Below is a small trained network, with its code and all its weights. Each question gives an input and a target symbol and asks what happens when units are switched off, that is, made to give their printed mean instead of their output.

import numpy as np


def w(rows, s, z=0):
    codes = np.array(rows[::2]) - 128.0
    scale = np.full(codes.shape[1], s)
    scale[-1] = z or s
    return codes * scale


def f(y):
    return np.maximum(y, 0)


def softmax(a):
    e = np.exp(a - a.max(-1, keepdims=True))
    return e / e.sum(-1, keepdims=True)


def log_softmax(a):
    a = a - a.max(-1, keepdims=True)
    return a - np.log(np.exp(a).sum(-1, keepdims=True))


def net(x, mask):
    ids = ['ΔΣΦΨαβεω'.index(c) for c in x.split()]
    T = len(ids)
    res = E[ids] + P[:T]
    r = res
    for j in range(2):
        rows = slice(3 * j, 3 * j + 3)
        q, k, v = (r @ M[0][rows].T for M in (Q, K, V))
        z = softmax(np.where(np.tri(T) > 0, q @ k.T / 3**0.5, -1e9)) @ v
        o = O[0][rows]
        res = res + np.where(mask[j], z, o[:, -1]) @ o[:, :-1]
    y = f(res @ A[0][:, :-1].T + A[0][:, -1])
    res = res + np.where(mask[2:18], y, B[0][:, -1]) @ B[0][:, :-1]
    return log_softmax(res[-1] @ U[:, :-1].T + U[:, -1])


Q, K, V, O, A, B = {}, {}, {}, {}, {}, {}
E = w([
[104,69,40],'Δ',
[91,89,65],'Σ',
[241,158,82],'Φ',
[178,190,132],'Ψ',
[76,109,87],'α',
[113,167,121],'β',
[133,60,8],'ε',
[227,189,115],'ω',
],0.015)
P = w([
[9,235,78],'0',
[238,227,26],'1',
[222,217,1],'2',
[109,78,95],'3',
[101,80,96],'4',
[238,108,100],'5',
[210,105,93],'6',
],0.0092)
Q[0] = w([
[101,133,128],'H1',
[124,165,95],'H1',
[135,108,145],'H1',
[155,159,1],'H2',
[109,148,215],'H2',
[166,139,130],'H2',
],0.025)
K[0] = w([
[136,165,83],'H1',
[64,154,123],'H1',
[185,97,143],'H1',
[4,253,102],'H2',
[177,74,108],'H2',
[132,154,131],'H2',
],0.013)
V[0] = w([
[96,90,40],'H1',
[13,59,105],'H1',
[91,139,185],'H1',
[48,214,254],'H2',
[9,124,134],'H2',
[138,165,135],'H2',
],0.015)
O[0] = w([
[114,110,174,253],'H1',
[26,127,189,177],'H1',
[104,153,96,64],'H1',
[35,250,111,107],'H2',
[136,217,213,233],'H2',
[102,138,118,141],'H2',
],0.018,0.014)
A[0] = w([
[168,33,126,46],'N1',
[174,155,144,140],'N2',
[119,64,86,86],'N3',
[121,83,141,119],'N4',
[133,107,190,70],'N5',
[92,196,81,71],'N6',
[132,145,102,2],'N7',
[79,167,115,174],'N8',
[71,191,3,142],'N9',
[157,95,160,20],'N10',
[150,65,180,27],'N11',
[155,126,151,130],'N12',
[200,209,157,119],'N13',
[138,92,161,32],'N14',
[166,147,100,175],'N15',
[107,169,209,130],'N16',
],0.012,0.0093)
B[0] = w([
[108,236,122,191],'N1',
[104,110,150,157],'N2',
[198,148,216,147],'N3',
[155,100,103,160],'N4',
[104,214,153,198],'N5',
[217,75,67,176],'N6',
[70,53,249,130],'N7',
[183,230,102,182],'N8',
[171,85,255,176],'N9',
[44,134,31,167],'N10',
[106,105,61,198],'N11',
[150,137,126,159],'N12',
[103,95,112,192],'N13',
[77,104,104,165],'N14',
[63,83,122,142],'N15',
[120,49,51,254],'N16',
],0.0073,0.039)
U = w([
[116,75,69,143],'Δ',
[105,139,186,193],'Σ',
[206,59,44,110],'Φ',
[196,182,154,143],'Ψ',
[109,209,113,153],'α',
[193,171,58,123],'β',
[100,151,2,2],'ε',
[201,86,147,187],'ω',
],0.0062,0.0047)

Each question gives the input, a string of symbols that net reads in full, and the target symbol t.
The units are the heads (3 rows each of Q, K, V and O) and the neurons (one row each of A and B). Each row of codes is followed by its name. A weight is (code - 128) times the scale printed after its matrix; where a second scale follows, it is the last column's (O, A, B and U).
mask holds one flag per unit, heads first, then neurons. A switched-off unit (its flag False) gives its mean, the last column of its rows in O or B, instead of its output. The means were averaged over made-up inputs and are rounded, as every weight is.
A unit's drop is (log p(t) with every unit on - log p(t) with that unit switched off) / (log p(t) with every unit on - log p(t) with every unit switched off).
The circuit of an input: a set's keep is (log p(t) with only the set's units on - log p(t) with every unit switched off) / (log p(t) with every unit on - log p(t) with every unit switched off). Starting from the 12 units with the biggest drops (on a tie, the unit counted first), units are removed one at a time, each time the one whose removal leaves the highest keep (on an exact tie, the one counted first), for as long as the keep stays at least 0.8.
units of the circuit, in order: the units of the circuit, biggest drop first
unit that matters most: the unit with the biggest drop
k most important neurons: the k neurons with the biggest drops, biggest first
drop when u is switched off: that unit's drop, to one decimal
input Δ Ψ Ψ, target Δ: unit that matters most -> N16
input Ψ Ψ Ψ ω ε, target Ψ: units of the circuit, in order -> (N16, N9, H2, H1)
input Ψ Ψ ω Φ Σ, target Ψ: 3 most important neurons -> (N16, N9, N11)
input Σ ε Φ ε Ψ ε, target Σ: units of the circuit, in order -> (N6, H2)
input ε Φ ω, target ε: 2 most important neurons -> (N10, N11)
input Φ Φ β ε β α Ψ, target Φ: 3 most important neurons -> (N5, N8, N9)
input Σ α ω Δ, target Σ: 4 most important neurons -> (N6, N11, N8, N10)
input Σ α Φ ε ω, target Σ: units of the circuit, in order -> (N6, H1)
input ε Δ Φ ω ε Ψ Ψ, target ε: 3 most important neurons -> (N10, N1, N11)
input Φ ω Σ α Ψ β, target Φ: 2 most important neurons -> (N5, N8)
input ω α Φ Σ Σ, target ω: 2 most important neurons -> (N16, N5)
input β Δ Φ β β, target β: 2 most important neurons -> (N6, N8)
input Φ Φ Φ Ψ ω ω Δ, target Φ: 4 most important neurons -> (N5, N8, N15, N3)
input α α Ψ Δ, target α: units of the circuit, in order -> (H2)
input Δ ε Ψ ω, target Δ: units of the circuit, in order -> (N8, N9, N1)
input β β Σ, target Ψ: 3 most important neurons -> (N9, N8, N11)
input Δ ω ε Ψ, target Δ: 2 most important neurons -> (N8, N9)
input β Σ Δ Φ Ψ ε, target β: 3 most important neurons -> (N6, N8, N5)
input ε ε Σ Δ α α β, target ε: 4 most important neurons -> (N10, N11, N1, N9)
input ω Δ Φ Ψ Φ Ψ, target Φ: units of the circuit, in order -> (H1)
input ε Σ Ψ Φ Σ ε, target ε: drop when H2 is switched off -> 1.6
input Ψ Δ α β ε, target Ψ: drop when N8 is switched off -> 0.2
input Φ Σ Ψ ω Δ ω, target Φ: drop when N8 is switched off -> 0.3
